Known rows, with every step that occurs:
beduz -> tizer -> mutog -> faki -> zevef -> nogi: [ 139 -138 -465 -187  551  115 -215   76  -25 -172  219  267  380 -261
 -522 -223  103  184 -106 -352  -43   56 -366  129 -220 -150 -113  265
 -118  507  103  -14  -65  241 -619  -48 -396  329  288  402   29  119
 -368 -658 -205  -45]
betot -> beduz -> tazu -> zevef -> nogi: [ 136  189  267  -13  580  -76  -79  136  -95   37 -138 -311  495 -512
   73 -305 -365  100  -79 -107   71   35  520 -284  128  491 -417 -566
  -93  195 -226  103 -594  284 -113 -335  -48  136 -109 -318  265  134
   52   40 -190  431]
betot -> beduz -> tizer -> mutog -> faki -> zevef -> nogi: [ -54   19 -121 -129  535  -59 -168  190 -351  -67    2  106  529 -430
 -140 -107 -312  179  -53 -220   84  118  -66  -78 -135   93  -93 -446
 -240  461  202  137 -520   79 -486 -501 -294  310  128   22  -48  338
  -85 -543 -132 -119]
mutog -> faki -> tizer -> tazu -> nogi -> zuroz: [  88  -11 -178   45   92  312  327  240 -501  265 -252   86  168  173
  -66 -535  264  205   -5 -535  456   59 -381   -1 -123   -4   -1  356
 -166   78  248  -42 -437   12 -113   81 -179   -6  324  239   12 -113
  152 -477  131  -19]
zuroz -> zevef -> tazu -> tizer -> mutog: [ 396 -242 -143  437 -165  -30 -184  -48  343  159 -144 -129   72 -134
   48 -474  246  517  -49  211  454  545 -416  104 -248  -68 -143  109
 -107  532 -342 -161  -76 -146 -699 -247 -161  396   39 -278  311 -638
  -44  100    7  431]
zuroz -> tazu -> zevef -> nogi: [ 668  -73 -151  322 -280   97 -130 -263   -7  165 -194  -43   16 -241
  -83 -495  -13  343  198  100  433  239  -59  189  282   99 -325  -26
  -17  147 -255 -132 -120 -197 -490 -319 -127  503 -232 -126  467 -827
 -113  350  363  711]
mutog -> faki -> tizer -> zevef -> nogi -> beduz -> tazu: [ -97   14 -357   32  321  258  285  299 -708    2 -244   96  167  -25
  -43 -520  286   93 -148 -523  406  -48 -345 -160 -139  132 -107  480
 -248   -9  137 -115 -322  159   -6  151   70 -224   64  167   84 -118
  -59 -355  -44 -104]
faki -> mutog -> tizer -> zevef -> tazu -> fuvera: [ 412  294  105   59  272  268  -52  340 -429  121 -549  106  101   92
 -313 -477  379  -45  -14 -419  760  -17 -402   53  -25   38 -151  -76
 -169  445  133 -327  -15   60 -421   24  260  110 -102  -63   57 -321
 -182  164 -439  -17]
mutog -> beduz -> tazu -> nogi -> tizer: [ 709   55   98  168  781  343  -56   58  474  199 -148 -155  221 -501
 -261 -585 -474  559  -74  356 -365   79  126   22   69  160 -270   20
 -246  -68  -32  434 -370  413   59  -57  155  167  150  346   80  -13
  -62   14   15  475]
zevef -> nogi -> tazu -> fuvera: [ 826   62  208   44 -441  225 -123 -201 -167  384  243  -34   15  -47
 -224 -788 -177  329  571 -219  813   96 -291  364 -303 -101 -186  -17
  -39   86  118 -108 -557 -343   60 -283  202  280  -39  306  414 -342
 -152  312  278  497]
betot -> mutog -> tizer -> zevef: [ 270  189 -164 -253  587   78  -16  118 -195  196 -358 -109  201  -90
  -13 -104  229 -178 -160 -557  585 -175    8 -165  485  309  -52 -246
 -316  369 -167 -111 -382 -123 -101 -353 -142  486 -264  158 -232  137
  235 -188 -190 -501]
zuroz -> tizer -> tazu -> zevef -> nogi -> mutog: [ 911 -123  176  115 -201   81 -152  107  366  386 -332   -8  251 -133
 -506 -479  406  207  370   81  489  312 -200  351   68   26 -262 -349
  154  324 -670 -146 -696  -76 -703 -158 -156   32    5   56  569 -412
  -61  142  158  290]
tizer -> mutog -> beduz -> betot -> zevef -> nogi -> tazu: [ 748    9   75 -251  564   89 -271  208 -186   29  -20   40  128  -50
 -387 -345  -70  180 -149  124 -189  179  -71  419   17 -174   54 -190
 -186  348   77  146 -402  328 -246   41  335   83   76   75 -379  -33
 -138  -86  385   84]
fuvera -> zevef -> tazu -> nogi: [ 235  -45   -5   89  -92  -92  179 -297 -252    7  -30  151  251 -285
  212 -603  -59  589  375  205  472  112 -309   17 -195   50 -162 -203
  -12  251   47  -76 -238   95   -6    1  240  188  -85   45  329 -514
 -265  439  165  703]
fuvera -> zevef -> nogi -> tazu -> tizer: [ 331  -65  101  -12 -164  -71  -58 -305  -23  137   74   62  270 -338
   33 -481  -86  687  599   58  710  102 -318  153 -313    1 -106 -205
  110  269   68 -127 -500   27  -82   21  375  140 -133  -67  553 -470
 -189  349   96  784]
mutog -> beduz -> tizer -> tazu -> zevef: [ 652  -14    0  -41  674  523 -204  242  303  196 -388    7  497 -266
 -312 -330 -212  650  -97   23 -575  149   25 -216 -138  203 -379 -219
 -216   25   72  443  -80  318 -440 -302 -239  135  404  214    5   29
   82 -106 -265  402]
beduz -> betot -> faki -> mutog -> tizer: [  42  -62 -183 -478  442  376   75  374 -513  113   -1 -224  -39  183
  356   84 -168 -293 -363 -332  100 -439  426 -171  349  -71   42 -189
  -34  169  132   16 -117  534  -72   41   92    0 -425 -163 -519   12
  -27    2 -173 -183]
betot -> beduz -> tizer -> mutog -> faki -> zevef: [-175   20 -123  -86  622 -110 -177  222 -219  -96  -28   45  576 -406
 -111   75 -252  109 -210 -184  -75  116   56 -118  -49  107  -69 -373
 -189  459  178  198 -436  144 -443 -392 -294  178  169  -52 -132  426
  -31 -570 -225 -162]
betot -> faki -> mutog -> tizer: [ -27  186 -232 -531  640  273  106  234 -440  148 -430 -104   71   18
 -103   88  -45 -114    0 -309  445 -262   61 -298 -129 -351  137 -180
 -164  112   79   -3  127  149  -49  117  -95  312 -335 -231   38 -158
 -213 -127 -272 -272]
zuroz -> nogi -> mutog -> beduz -> tizer -> tazu -> zevef: [ 625 -209  212  -11  266  -85 -241 -216  304  186 -100  180  357 -204
 -476 -574  143  470  150  455 -259   26 -282  275  -73  152 -326 -245
  -43  214 -376  -58 -189  211 -412  -45 -203  313  -46  248  321 -524
 -203  264  364  258]
tazu -> fuvera -> zevef -> nogi -> beduz -> tizer: [ 181  -65  109  -91 -682  396    4 -320   -1  139  175  -61  318 -411
 -120 -455  234  394  464  294  238  -49  -32    0 -355 -256  -56  196
  102   29  291   -2  -65 -203 -140   82  389 -158   52  272  402 -474
 -277  469  -16  731]
tazu -> fuvera -> zevef -> nogi -> zuroz: [ 102   16  348 -129 -749  374  105 -404   17  235  216 -218  290 -330
   24 -341  343  286  511  251  423   30   11  -11 -230 -297 -120  139
  204   38  363  -67 -197 -242 -207   82  379  -63  -18  139  405 -582
 -140  547  129  793]
mutog -> faki -> zevef -> tazu -> beduz -> tizer -> zuroz -> nogi: [  47 -110 -472    2  165  293  343  -73 -674   44   36  231  152 -181
  153 -448  417  101  172 -395  172   74 -442 -112 -199 -139 -100  230
 -378   12  286  108 -458 -215 -156 -184 -237  198  -69  517 -218 -138
 -277 -301    2   -7]
mutog -> beduz -> nogi -> fuvera -> zevef -> tazu -> tizer -> zuroz: [ 578  -18   93   47  409  241   68  -14  330  404  -19  -48  105 -431
    6 -319 -326  700  -32  503 -791  183  -32 -184 -210   32 -272   98
 -107   28  335  552 -318   62 -154 -250  204  146  202  292   43    8
   46  100 -127  540]
betot -> beduz -> tazu -> zevef: [  18  191  267   30  666 -128  -87  168   38    9 -170 -372  543 -489
  102 -122 -305   29 -237  -70  -91   32  643 -324  214  503 -394 -494
  -42  193 -249  163 -513  348  -70 -224  -49    4  -68 -390  180  221
  108   12 -282  389]
fuvera -> zevef -> nogi -> beduz -> tizer: [  24 -116 -115 -136 -153  -13   13 -293 -169  -86  102  265  239 -356
   27 -427 -106  594  485  287  106 -133 -370  -54 -381  -77  -49 -103
   31  -17  119   -8 -127   85    3    1  271  -19    7   59  325 -366
 -339  335   89  482]
faki -> tizer -> zuroz -> zevef -> tazu -> beduz: [  96  -44 -147  116 -335 -232  169   40  -82  208 -614   27  -43  138
  261 -712   95  259   46  -38 -136  243 -462   78 -498  229   53  152
  157   11  -73 -236 -257 -225   63   27 -166 -194   70  -87   22 -121
  -89  -63  -56  -78]
tizer -> zuroz -> tazu -> beduz -> betot -> faki: [ 681 -274 -207   61 -313 -207   36 -117 -148  385   19  -74  191   40
  220 -543  -17   48  247  276 -803  219  330  202  233  -27   91   80
  -38  -28  -77  277 -182 -124  263  -11  -14 -111 -189   87 -298 -276
   95   44  257   15]
betot -> zevef -> tazu -> beduz -> tizer -> zuroz: [ 577 -309 -331 -244  456  100  148 -401 -480  165   81  -76  -79  -84
 -190 -513  -45  -35  271 -102    7   64   63  -63 -235 -139 -103 -289
 -362 -113 -447  180 -388 -439  411  -85 -196   94 -209  118 -145 -173
 -204 -158 -111  273]
betot -> zevef -> tazu -> tizer -> mutog -> faki: [ 551 -258 -335 -214  584  260  131 -278 -614  162  -18 -138 -117 -124
 -400 -303  150   65  189 -243  610  252  -14   55 -104 -270  -25 -303
 -399  279 -364   59 -462 -363  -52   40 -118  315 -265  -51   20 -338
  -93 -335   56  386]
nogi -> fuvera -> zevef -> tazu -> tizer: [ 176   -3  188   -4 -507   86   74 -303   76  335  428 -181  358 -261
 -103 -322   80  413  146  402  460   78 -261  -10 -311 -141  -92  220
  220  177  158   64 -473 -402  -28 -131  290 -295   55  -24  457 -222
   -7  398  121  687]
mutog -> tizer -> zevef -> tazu -> beduz -> nogi -> zuroz: [ 392  126  146   59  190  142  104   63   35  123   85  162  174  106
 -158 -743  350  -33  133 -260  -75  128 -158  -33  -33  509 -128  197
 -299  290 -366    8 -437 -197   25 -230   84  118  196   22 -106 -103
  -14  -23 -396   61]
tizer -> zuroz -> nogi -> tazu -> zevef: [ 903 -108  197   81    3 -280 -144 -216   72  554  168  -94  396  152
 -149 -699  147  242  422  164 -583  309  263  380  202  234 -416   18
  143    6 -115  160 -446  -47  -58   84  -59   90  -96  231  134 -381
  166  240  348  368]
faki -> zevef -> nogi -> tizer: [  77   74  -74    9 -245  389  158 -340  -71 -180 -175  224  -93 -174
  -10 -300   25  226  396 -300  546   47 -655  366 -223  -77   48 -166
  119  174  178 -245 -589 -428 -149 -251  -82  166 -318  165   74   94
 -371 -150  -14  181]
faki -> zevef -> nogi -> tazu -> beduz -> tizer: [ 201   84 -105   -2  -46  324   63 -311   16 -183  -51  281  -45 -150
   52 -499   -9  234  362 -385  447 -115 -640  364 -419  -25   -1  -92
  -10  144  123 -228 -605 -364   57 -305  -86  171 -243  346  -19  172
 -578  -69 -151  250]
faki -> zevef -> tazu -> beduz -> betot: [ -45   70 -139   35 -180  331  318 -194 -305 -306 -234  221 -238  -56
  464 -412  185  -53   50 -279  231 -101 -484  185 -260   43  131 -256
  -83  180   80 -204 -466 -260  178 -282   -7  -98 -395  176 -478  176
 -537  104  -91  105]
betot -> faki -> mutog -> beduz: [  17  127 -203 -441  843  374   75  244 -411  176 -546 -184   84 -115
   26  167 -246   82 -139  -77  204 -229   79 -328 -143 -508   30 -329
 -198    8  283  160  223  384  -96   50  -29  248 -391 -140  -14 -196
 -188  -46  -80 -180]
nogi -> zuroz -> tizer -> zevef -> tazu -> beduz -> betot -> mutog -> faki: [ 273 -224  106  163  295  174   62 -165  225  593  475 -420   90  -39
  192 -329  295 -274  -84   -4  275  -18   30  108  507 -147 -370  -69
  -34  232 -296  121 -852  184 -334 -416 -139   17 -156  256 -236 -377
  172   46  405  -58]
tizer -> zuroz -> nogi -> fuvera: [ 671 -128  153 -117 -310 -200    5 -213  -37  537  364  -47  295  121
 -217 -541  158  144  390  475 -684  192  165  251  110   47 -233  238
  127 -163  124  210 -334 -346  -56    9  -82  -71  -94  373   78 -241
  168  174  451  142]
fuvera -> zevef -> tazu -> nogi -> mutog -> beduz: [ 262  -46  130  128  -20 -150  146 -334 -186   26 -139  192  394 -381
  188 -613  -76  728  332  376  272  146 -515   24 -308  -10 -141 -337
  -16  283   13  -31 -266  191   46    4  329  199   49    8  291 -509
 -268  526  181  589]
fuvera -> zevef -> tazu -> tizer -> zuroz -> nogi -> mutog: [ 333 -204   74   51 -186 -324   59 -443  -89  173  -84  102  370 -360
   60 -592  155  675  532  336  231  285 -368  121 -303   70 -126 -388
  127  492 -157 -110 -342   67 -128  114  157  117 -187 -110  424 -614
 -199  425  173  644]

Rows:
[ 524 -285 -218  197 -162 -178   80   26 -300  475   -1 -190  334   52
  536 -588  289  151    3  -25 -411  348  -32 -112  126   -6 -198  102
 -155   84  -21  175 -332  -75  -99 -237  -93  121   39   97 -351 -302
  313   51   35 -120]  tizer -> zuroz -> zevef -> tazu -> beduz -> betot -> mutog -> faki
[ 586 -108  -93  -54 -127  358  118  336 -280   32 -367  172  163  160
  101 -658  414  -38  -16 -508  135 -112  -76  222   47  141  274 -160
 -295  301  -60  -45 -512   -3  184 -126   43 -386  -80  290 -508  237
   40 -265  -57  -68]  tizer -> tazu -> beduz -> betot -> mutog -> faki -> zevef
[ 684 -215  205  -70   35  -15 -201 -235  275  235  -53  176  262 -223
 -538 -567  126  463  255  532 -164    8 -293  303 -148   11 -210 -111
  -77  160 -189  -16 -160   22 -318  -26 -165  250  -69  405  288 -496
 -258  277  413  211]  zuroz -> nogi -> mutog -> beduz -> tizer -> tazu -> fuvera
[ 208  293   65 -224  269   75  -40  222   40  -17 -586   19   88 -168
 -429 -623   21  277 -256  -20  124   68 -438  237 -460  176   -4  127
  184  287   30 -282 -366  174 -285  147   66 -133  152  -14  236   39
 -338 -132  138  182]  faki -> tizer -> mutog -> beduz -> tazu -> zevef -> nogi -> fuvera
[ 260  143   69  -75 -594  226  229 -450 -197 -131 -326  338  116 -157
  -26 -431  368  245  562 -128  230  103 -769  348 -297  -85   99 -104
  128  208  141 -330 -477 -678 -101 -145  -69  293 -195  139   11  -79
 -468  146  -48   84]  faki -> zevef -> nogi -> mutog -> tizer -> zuroz -> tazu -> fuvera
[ 284 -176  184 -167 -337   57   93 -241    4  178  185   49  191 -246
  184 -558  123  399  562  258  353  -54 -221   93 -135  -71  -97 -245
  127  102   -7  -69 -629  117 -190  -93  273 -105 -125   40  214 -519
 -191  407  299  612]  fuvera -> zevef -> nogi -> zuroz -> tizer -> tazu -> beduz -> betot
[ 120 -104  198  318  531 -168  -90  -32  341  251  127 -203  170 -323
  167  -73 -467  184 -170  131 -356  146  424  -22  350  343 -298 -286
  -73  496  -58  258 -511  136 -289 -490 -157  275  -99 -211   47   93
  255 -291 -127  287]  betot -> beduz -> nogi -> zuroz -> tazu -> tizer -> zevef
[ -13  -71 -291  -69 -204  -10  384   56 -774  350  -65   81  179  -85
  119 -651  363  194  149 -132  309   86 -443 -148 -371  -64   15  439
 -162 -130  323   21 -552 -215   40   64   81 -186   96  306   83 -318
  -42 -127  250   20]  mutog -> faki -> tizer -> zuroz -> nogi -> fuvera -> zevef -> tazu -> beduz
[  16   72 -234 -467  317  438  238   61 -329   62 -413 -216  197  -29
  -86 -454  -38   58    5 -254  236 -219  184 -139 -302  -25   21  138
    4   59  -94 -116  -76   84  252  219  -84 -219 -453  -75  286 -150
 -305 -121  -69   84]  betot -> faki -> tizer -> zevef -> nogi -> beduz -> tazu -> fuvera
[ 618   49 -114  -75  883  299   10  -47  212  530 -320 -363  -68 -450
  131 -117 -141  129 -291  -95  207 -117   76 -195  473  -46 -432 -313
 -273  290   82  265 -480  134 -346 -612 -216  637 -335  537 -183  -62
  107    7  120  -97]  betot -> mutog -> beduz -> nogi -> zuroz -> tizer -> zevef -> tazu -> fuvera
[ 152 -118 -105  -99  -31  400   67  172 -251   85 -124  -46   57  293
  184 -476  -48   -2 -238   18 -581 -347  241  137   27   53  195  -87
   36  -30 -174  142 -158  330  418  107  224 -617  -54 -125 -470   60
  -12  139  145  -15]  nogi -> beduz -> betot -> faki -> tizer -> tazu -> zevef
[ 294   13  -56 -378  -96  198  125   11 -556    5 -246  265  226 -122
   55 -559   15  505  498   39  367 -223 -301  -58 -277  -76   90 -276
  -51   90  180  -59 -260  147   23   80  401  -79 -170 -130  119 -404
 -295  391   55  389]  fuvera -> zevef -> nogi -> beduz -> betot -> faki -> mutog -> tizer -> tazu
[  32  -86 -401  203   93  230  386  -58 -504   69   13  173   79 -189
  221 -377  346   66   68 -482   84  186 -459  -39 -157 -165   -1  329
 -253  125  261  169 -570 -191   36 -104  -24   59   54  362 -226   49
 -134 -432 -175  -26]  mutog -> faki -> zevef -> tazu -> beduz -> nogi -> tizer -> zuroz
[ -14   26  -27  164  180    2  194   42  -25    1 -418   79 -125  162
  104 -753   63   59 -223 -345  132    0 -415  166 -290  450 -151  158
   99  349 -177 -380 -304  107   80  -25  -83 -283 -116    7   63  -37
 -214 -179 -144   59]  faki -> tizer -> zevef -> tazu -> beduz -> nogi -> zuroz
